Below is a small trained network, with its code and all its weights. Each question gives an input and a class and asks what happens when units are switched off, that is, made to give their printed mean instead of their output.

import numpy as np


def w(rows, s, z=0):
    codes = np.array(rows[::2]) - 128.0
    scale = np.full(codes.shape[1], s)
    scale[-1] = z or s
    return codes * scale


def f(y):
    return y / 2 * (1 + np.tanh(0.7978845608 * (y + 0.044715 * y**3)))


def log_softmax(a):
    a = a - a.max(-1, keepdims=True)
    return a - np.log(np.exp(a).sum(-1, keepdims=True))


def net(x, mask):
    res = np.array(x, float).reshape(1, 8) / 4 @ E
    y = f(res @ A[0][:, :-1].T + A[0][:, -1])
    res = res + np.where(mask, y, B[0][:, -1]) @ B[0][:, :-1]
    return log_softmax(res[-1] @ U[:, :-1].T + U[:, -1])


A, B = {}, {}
E = w([
[177,175,205,209],'x0',
[102,56,130,121],'x1',
[26,112,165,177],'x2',
[146,178,79,202],'x3',
[65,69,220,176],'x4',
[215,74,205,209],'x5',
[2,121,28,213],'x6',
[92,117,173,114],'x7',
],0.0066)
A[0] = w([
[121,194,180,63,153],'neuron 1',
[109,154,120,59,253],'neuron 2',
[146,195,190,115,180],'neuron 3',
[133,60,96,194,169],'neuron 4',
[146,182,104,190,176],'neuron 5',
[140,164,148,170,198],'neuron 6',
[97,116,92,139,169],'neuron 7',
[65,130,79,151,197],'neuron 8',
[184,163,37,167,168],'neuron 9',
[104,89,181,10,233],'neuron 10',
[112,96,229,78,211],'neuron 11',
[118,97,229,183,167],'neuron 12',
[147,115,149,172,129],'neuron 13',
[53,171,147,112,140],'neuron 14',
],0.013,0.004)
B[0] = w([
[125,92,84,73,187],'neuron 1',
[125,153,7,164,212],'neuron 2',
[139,112,57,91,183],'neuron 3',
[58,16,220,71,183],'neuron 4',
[138,140,232,59,184],'neuron 5',
[213,139,155,63,165],'neuron 6',
[34,198,144,113,176],'neuron 7',
[12,131,112,102,222],'neuron 8',
[111,221,139,84,215],'neuron 9',
[126,87,5,163,255],'neuron 10',
[136,69,121,172,233],'neuron 11',
[139,24,174,177,223],'neuron 12',
[247,177,137,93,153],'neuron 13',
[136,191,99,254,187],'neuron 14',
],0.0076,0.0099)
U = w([
[167,208,99,169,104],'0',
[121,39,71,138,118],'1',
[11,50,171,2,68],'2',
[114,162,126,21,193],'3',
[82,30,79,137,198],'4',
[62,95,106,120,77],'5',
[163,57,180,189,99],'6',
[5,130,75,224,6],'7',
],0.009,0.0012)

Each question gives the input, the list of numbers given to net, and the class t.
The units are the neurons (one row each of A and B). Each row of codes is followed by its name. A weight is (code - 128) times the scale printed after its matrix; where a second scale follows, it is the last column's (A, B and U).
mask holds one flag per neuron, in row order. A switched-off neuron (its flag False) gives its mean, the last column of its row in B, instead of its output. The means were averaged over made-up inputs and are rounded, as every weight is.
A unit's drop is (log p(t) with every unit on - log p(t) with that unit switched off) / (log p(t) with every unit on - log p(t) with every unit switched off).
The circuit of an input: a set's keep is (log p(t) with only the set's units on - log p(t) with every unit switched off) / (log p(t) with every unit on - log p(t) with every unit switched off). Starting from the 12 units with the biggest drops (on a tie, the unit counted first), units are removed one at a time, each time the one whose removal leaves the highest keep (on an exact tie, the one counted first), for as long as the keep stays at least 0.8.
circuit, biggest first: the units of the circuit, biggest drop first
most important unit: the unit with the biggest drop
top k neurons: the k neurons with the biggest drops, biggest first
drop of u: that unit's drop, to one decimal
input [-7,6,4,-8,7,-6,-3,3], class 7: most important unit : neuron 14
input [-2,2,6,4,-4,2,-3,-5], class 0: circuit, biggest first : [neuron 8; neuron 12]
input [0,5,5,1,-3,3,4,7], class 2: top 3 neurons : [neuron 4; neuron 10; neuron 2]
input [8,-6,-1,5,8,-6,3,-2], class 3: circuit, biggest first : [neuron 5; neuron 6]
input [3,-4,8,7,-4,-4,-1,-3], class 0: top 3 neurons : [neuron 4; neuron 14; neuron 1]
input [7,-2,-7,5,-2,-7,6,-1], class 3: circuit, biggest first : [neuron 5; neuron 9]
input [-3,-1,8,3,8,-4,-6,8], class 7: top 2 neurons : [neuron 14; neuron 4]
input [8,-7,2,4,3,-2,5,2], class 3: top 2 neurons : [neuron 5; neuron 6]
input [1,-3,-5,-8,-2,6,-4,1], class 1: top 2 neurons : [neuron 10; neuron 3]
input [-8,0,0,8,-8,-8,-6,-1], class 0: top 2 neurons : [neuron 2; neuron 4]
input [7,4,3,4,-8,5,-1,5], class 6: top 2 neurons : [neuron 12; neuron 8]
input [-8,6,-7,-4,6,-6,5,1], class 7: drop of neuron 8 : 0.0
input [8,-5,8,4,-7,6,0,2], class 6: drop of neuron 11 : -0.2
input [-8,2,5,-7,-6,-5,-5,-5], class 7: drop of neuron 12 : 0.1
input [-4,4,3,4,4,2,8,6], class 2: most important unit : neuron 4
